Below is a small trained network, with its code and all its weights. Each question gives an input and a target symbol and asks what happens when units are switched off, that is, made to give their printed mean instead of their output.

import numpy as np


def w(rows, s, z=0):
    codes = np.array(rows[::2]) - 128.0
    scale = np.full(codes.shape[1], s)
    scale[-1] = z or s
    return codes * scale


def norm(h):
    return h / np.sqrt((h * h).mean(-1, keepdims=True) + 1e-5)


def f(y):
    return y / 2 * (1 + np.tanh(0.7978845608 * (y + 0.044715 * y**3)))


def softmax(a):
    e = np.exp(a - a.max(-1, keepdims=True))
    return e / e.sum(-1, keepdims=True)


def log_softmax(a):
    a = a - a.max(-1, keepdims=True)
    return a - np.log(np.exp(a).sum(-1, keepdims=True))


def net(x, mask):
    ids = ['ΛΠαγδηθξ'.index(c) for c in x.split()]
    T = len(ids)
    res = E[ids] + P[:T]
    r = norm(res)
    for j in range(3):
        rows = slice(2 * j, 2 * j + 2)
        q, k, v = (r @ M[0][rows].T for M in (Q, K, V))
        z = softmax(np.where(np.tri(T) > 0, q @ k.T / 2**0.5, -1e9)) @ v
        o = O[0][rows]
        res = res + np.where(mask[j], z, o[:, -1]) @ o[:, :-1]
    y = f(norm(res) @ A[0][:, :-1].T + A[0][:, -1])
    res = res + np.where(mask[3:19], y, B[0][:, -1]) @ B[0][:, :-1]
    return log_softmax(norm(res)[-1] @ U[:, :-1].T + U[:, -1])


Q, K, V, O, A, B = {}, {}, {}, {}, {}, {}
E = w([
[142,39,139,66,105,178,117,123,124],'Λ',
[147,89,199,97,126,138,137,84,79],'Π',
[111,86,187,38,171,143,164,131,157],'α',
[201,49,149,100,195,6,88,104,76],'γ',
[68,106,141,121,134,77,103,222,79],'δ',
[79,71,113,162,166,72,139,193,168],'η',
[209,85,178,118,116,146,115,192,128],'θ',
[90,164,109,124,172,173,68,56,136],'ξ',
],0.013)
P = w([
[56,58,138,227,201,248,150,123,37],'0',
[66,56,198,191,164,204,153,104,108],'1',
[86,72,185,187,161,192,127,128,127],'2',
[106,52,186,157,153,159,116,130,138],'3',
[113,82,194,145,150,126,128,134,152],'4',
[141,76,171,139,121,120,103,154,159],'5',
[140,114,156,131,106,103,100,160,165],'6',
[152,142,142,128,96,84,109,163,175],'7',
[161,174,130,122,82,70,109,157,188],'8',
[172,194,109,111,65,57,100,166,203],'9',
[179,204,99,121,54,33,87,171,214],'10',
[221,172,102,77,33,36,81,144,254],'11',
],0.0055)
Q[0] = w([
[124,41,158,69,103,9,128,129,181],'H0',
[170,65,194,79,175,89,94,191,166],'H0',
[188,86,238,81,88,75,46,157,158],'H1',
[191,238,76,102,155,173,141,44,142],'H1',
[126,177,146,107,44,181,110,127,179],'H2',
[139,21,245,3,142,43,139,162,181],'H2',
],0.0071)
K[0] = w([
[200,196,144,77,50,120,127,128,186],'H0',
[152,163,61,96,124,82,63,109,227],'H0',
[159,135,67,89,168,33,127,121,120],'H1',
[1,138,128,182,119,241,160,102,145],'H1',
[153,141,139,123,159,95,97,42,56],'H2',
[172,154,96,86,74,28,124,198,195],'H2',
],0.007)
V[0] = w([
[176,172,162,176,68,138,164,162,162],'H0',
[94,171,128,101,166,148,28,51,123],'H0',
[237,75,150,165,104,207,157,109,135],'H1',
[133,138,151,138,164,243,152,204,151],'H1',
[168,44,92,162,189,89,193,136,254],'H2',
[203,128,103,203,94,59,132,159,110],'H2',
],0.0057)
O[0] = w([
[127,107,213,131,173,218,178,160,116,75],'H0',
[118,151,87,102,173,177,1,108,124,80],'H0',
[162,174,118,100,180,166,157,196,162,188],'H1',
[109,157,180,178,84,122,82,153,177,132],'H1',
[132,150,99,224,123,125,160,66,144,253],'H2',
[81,124,142,176,186,50,91,165,136,81],'H2',
],0.0094,0.0045)
A[0] = w([
[110,205,89,126,140,129,11,129,176,254],'N0',
[111,113,115,166,124,74,119,81,122,190],'N1',
[138,139,80,109,131,121,128,182,119,102],'N2',
[143,91,140,116,114,103,101,142,192,174],'N3',
[148,141,132,92,118,168,158,89,171,161],'N4',
[110,83,133,133,119,183,152,134,156,136],'N5',
[94,101,145,136,122,99,143,115,134,147],'N6',
[152,132,175,154,104,118,141,120,127,241],'N7',
[79,148,165,151,133,192,91,158,154,191],'N8',
[181,130,154,103,154,128,125,108,101,187],'N9',
[116,162,53,177,120,109,121,115,158,174],'N10',
[156,71,83,130,137,151,119,122,122,157],'N11',
[121,131,182,175,80,158,78,128,155,234],'N12',
[158,144,84,160,106,60,121,192,88,249],'N13',
[160,101,139,142,161,89,112,157,116,164],'N14',
[95,109,115,88,130,94,89,130,104,117],'N15',
],0.011,0.0024)
B[0] = w([
[79,255,138,41,210,157,46,126,180,176],'N0',
[127,88,74,170,127,229,115,192,127,171],'N1',
[97,82,155,23,57,63,118,137,121,125],'N2',
[72,135,135,136,161,135,136,96,44,212],'N3',
[201,171,112,142,85,189,69,119,113,254],'N4',
[199,107,138,147,63,79,164,187,146,202],'N5',
[81,103,88,163,96,92,35,166,145,168],'N6',
[141,125,79,104,123,155,193,184,167,208],'N7',
[11,163,90,184,196,39,152,140,56,183],'N8',
[53,172,153,181,72,211,174,149,102,187],'N9',
[75,93,95,51,47,186,53,90,140,141],'N10',
[124,228,128,116,183,58,90,209,160,160],'N11',
[99,111,153,75,250,23,87,50,160,209],'N12',
[157,113,181,122,90,174,210,51,185,192],'N13',
[137,240,130,114,175,95,196,115,164,191],'N14',
[168,133,165,24,26,117,176,47,95,148],'N15',
],0.0055,0.0069)
U = w([
[148,130,56,103,87,110,74,254,84,26],'Λ',
[71,135,112,132,116,238,141,179,2,194],'Π',
[218,117,135,95,73,227,134,93,186,116],'α',
[154,129,23,109,212,111,171,84,28,122],'γ',
[62,66,196,46,42,74,119,105,73,81],'δ',
[69,49,58,199,99,121,94,88,196,70],'η',
[98,173,197,175,195,67,167,199,163,184],'θ',
[60,225,133,132,190,143,45,86,127,248],'ξ',
],0.0069,0.0014)

Each question gives the input, a string of symbols that net reads in full, and the target symbol t.
The units are the heads (2 rows each of Q, K, V and O) and the neurons (one row each of A and B). Each row of codes is followed by its name. A weight is (code - 128) times the scale printed after its matrix; where a second scale follows, it is the last column's (O, A, B and U).
mask holds one flag per unit, heads first, then neurons. A switched-off unit (its flag False) gives its mean, the last column of its rows in O or B, instead of its output. The means were averaged over made-up inputs and are rounded, as every weight is.
A unit's drop is (log p(t) with every unit on - log p(t) with that unit switched off) / (log p(t) with every unit on - log p(t) with every unit switched off).
The circuit of an input: a set's keep is (log p(t) with only the set's units on - log p(t) with every unit switched off) / (log p(t) with every unit on - log p(t) with every unit switched off). Starting from the 12 units with the biggest drops (on a tie, the unit counted first), units are removed one at a time, each time the one whose removal leaves the highest keep (on an exact tie, the one counted first), for as long as the keep stays at least 0.8.
units of the circuit, in order: the units of the circuit, biggest drop first
top k neurons: the k neurons with the biggest drops, biggest first
which heads matter: for each layer, one digit per head in row order, 1 if its drop is at least 0.15 and else 0, layers parted by /
input θ ξ θ δ, target ξ: which heads matter : 110
input γ α α γ δ α α γ ξ γ, target ξ: which heads matter : 100
input α α α α θ ξ γ α α θ Π, target Π: units of the circuit, in order : [H1 N9 N12]
input γ γ θ γ Π Π, target Π: which heads matter : 010
input Π α δ α α α α α θ θ θ α, target θ: which heads matter : 101
input Λ Λ α α α δ α Π, target δ: units of the circuit, in order : [H2 H1]
input α ξ α δ, target ξ: units of the circuit, in order : [H0]
input γ α Π γ ξ α, target ξ: which heads matter : 100
input α Π α α θ α Π δ Π η, target η: units of the circuit, in order : [N10 H2]
input θ α α δ δ, target δ: which heads matter : 001
input δ ξ α α Π α γ α γ Π, target γ: which heads matter : 011
input α α Π, target α: which heads matter : 001
input Π η Π, target η: which heads matter : 001
input α η η Π, target η: which heads matter : 000
input α α θ Π α δ Λ, target δ: units of the circuit, in order : [H2 H1]
input γ α θ α α γ Π α δ α, target δ: which heads matter : 001
input Π α γ α α α θ α α, target α: units of the circuit, in order : [N8 N4]
input α δ α Π, target δ: which heads matter : 111
input γ ξ θ α Π γ γ γ Π, target γ: top 3 neurons : [N4 N14 N5]
input α α γ α α α Λ, target Λ: units of the circuit, in order : [N11]
input θ γ Λ, target Λ: top neuron : [N11]
input α α α η ξ α η α δ, target η: top 2 neurons : [N1 N6]
input δ θ θ η α α α α η Λ, target η: units of the circuit, in order : [H2 H1]
